Below is a small trained network, with its code and all its weights. Each question gives an input and a class and asks what happens when units are switched off, that is, made to give their printed mean instead of their output.

import numpy as np


def w(rows, s, z=0):
    codes = np.array(rows[::2]) - 128.0
    scale = np.full(codes.shape[1], s)
    scale[-1] = z or s
    return codes * scale


def f(y):
    return np.maximum(y, 0)


def log_softmax(a):
    a = a - a.max(-1, keepdims=True)
    return a - np.log(np.exp(a).sum(-1, keepdims=True))


def net(x, mask):
    res = np.array(x, float).reshape(1, 7) / 4 @ E
    y = f(res @ A[0][:, :-1].T + A[0][:, -1])
    res = res + np.where(mask, y, B[0][:, -1]) @ B[0][:, :-1]
    return log_softmax(res[-1] @ U[:, :-1].T + U[:, -1])


A, B = {}, {}
E = w([
[134,118,110,178,73,133,212],'x0',
[177,31,117,62,107,242,60],'x1',
[163,78,117,109,199,44,196],'x2',
[105,162,84,26,80,131,140],'x3',
[109,88,134,198,88,115,182],'x4',
[114,151,95,180,152,254,85],'x5',
[245,211,196,138,167,118,105],'x6',
],0.0077)
A[0] = w([
[55,63,49,96,104,127,151,166],'neuron 1',
[161,157,144,117,120,215,95,144],'neuron 2',
[99,116,117,98,102,71,171,143],'neuron 3',
[98,113,125,119,110,201,142,199],'neuron 4',
[166,154,216,162,132,92,97,199],'neuron 5',
[141,130,169,146,118,78,65,126],'neuron 6',
[131,73,39,71,118,87,113,187],'neuron 7',
[96,100,120,123,185,69,88,96],'neuron 8',
[100,202,120,154,93,86,176,151],'neuron 9',
[144,92,123,140,147,229,88,201],'neuron 10',
[132,45,142,158,110,143,117,77],'neuron 11',
[125,98,99,43,145,67,162,108],'neuron 12',
[92,156,78,109,183,119,100,81],'neuron 13',
[63,82,130,245,121,161,204,246],'neuron 14',
[112,121,129,58,128,70,174,25],'neuron 15',
[103,181,91,157,143,121,160,47],'neuron 16',
[132,76,67,225,205,76,160,254],'neuron 17',
[196,165,128,104,80,154,53,76],'neuron 18',
[176,226,150,144,194,76,103,211],'neuron 19',
],0.012,0.0038)
B[0] = w([
[200,144,142,221,100,82,102,229],'neuron 1',
[54,50,110,108,85,230,167,203],'neuron 2',
[169,73,101,140,82,141,192,204],'neuron 3',
[80,97,91,167,81,174,167,187],'neuron 4',
[135,91,157,199,163,227,160,217],'neuron 5',
[163,115,191,182,177,171,175,173],'neuron 6',
[206,140,220,85,63,38,125,212],'neuron 7',
[155,173,185,97,170,126,44,180],'neuron 8',
[91,40,60,224,94,147,236,208],'neuron 9',
[114,58,117,209,43,171,117,216],'neuron 10',
[165,188,151,197,62,82,171,162],'neuron 11',
[218,105,171,84,57,117,98,213],'neuron 12',
[63,209,153,127,148,65,71,165],'neuron 13',
[72,140,116,230,121,47,168,241],'neuron 14',
[168,49,173,81,67,182,46,193],'neuron 15',
[80,213,27,235,86,32,159,162],'neuron 16',
[166,151,209,140,126,76,144,247],'neuron 17',
[114,112,58,102,138,179,131,193],'neuron 18',
[114,138,254,183,173,125,159,251],'neuron 19',
],0.0082,0.012)
U = w([
[172,71,163,171,120,189,97,174],'0',
[161,199,175,103,185,77,58,175],'1',
[142,148,118,215,138,116,165,148],'2',
[246,122,147,54,98,96,140,111],'3',
[117,118,82,126,113,175,132,167],'4',
[108,152,91,62,192,69,55,1],'5',
[134,235,66,15,220,92,106,1],'6',
[198,174,169,120,222,133,146,167],'7',
],0.011,0.0071)

Each question gives the input, the list of numbers given to net, and the class t.
The units are the neurons (one row each of A and B). Each row of codes is followed by its name. A weight is (code - 128) times the scale printed after its matrix; where a second scale follows, it is the last column's (A, B and U).
mask holds one flag per neuron, in row order. A switched-off neuron (its flag False) gives its mean, the last column of its row in B, instead of its output. The means were averaged over made-up inputs and are rounded, as every weight is.
A unit's drop is (log p(t) with every unit on - log p(t) with that unit switched off) / (log p(t) with every unit on - log p(t) with every unit switched off).
The circuit of an input: a set's keep is (log p(t) with only the set's units on - log p(t) with every unit switched off) / (log p(t) with every unit on - log p(t) with every unit switched off). Starting from the 12 units with the biggest drops (on a tie, the unit counted first), units are removed one at a time, each time the one whose removal leaves the highest keep (on an exact tie, the one counted first), for as long as the keep stays at least 0.8.
circuit, biggest first: the units of the circuit, biggest drop first
unit that matters most: the unit with the biggest drop
k most important neurons: the k neurons with the biggest drops, biggest first
drop of u: that unit's drop, to one decimal
input [-3,-5,6,6,-8,5,-7], class 3: unit that matters most => neuron 12
input [-7,1,-2,2,-1,0,-3], class 4: circuit, biggest first => [neuron 19; neuron 17; neuron 5]
input [0,4,-8,3,-5,5,8], class 4: circuit, biggest first => [neuron 18; neuron 2]
input [3,4,4,0,7,5,4], class 2: circuit, biggest first => [neuron 14; neuron 15]
input [-1,-3,-2,0,0,-6,-1], class 3: circuit, biggest first => [neuron 10; neuron 14]
input [6,1,8,-3,0,3,5], class 7: circuit, biggest first => [neuron 9; neuron 10; neuron 17]
input [1,5,-6,-1,2,-5,-3], class 2: 2 most important neurons => [neuron 15; neuron 11]
input [-1,1,5,-4,-6,-4,0], class 3: 2 most important neurons => [neuron 12; neuron 14]
input [-7,-5,-6,-6,-7,0,8], class 7: 4 most important neurons => [neuron 19; neuron 15; neuron 10; neuron 9]
input [-8,0,-5,-5,8,-2,-6], class 2: drop of neuron 8 => 0.0
input [6,7,-2,8,3,-2,4], class 4: drop of neuron 19 => 0.2
input [2,7,0,-4,7,-3,5], class 2: drop of neuron 10 => -0.3
input [4,1,-6,3,3,5,-4], class 2: drop of neuron 14 => 0.6
input [-7,-2,-8,7,-6,-8,8], class 0: circuit, biggest first => [neuron 5]
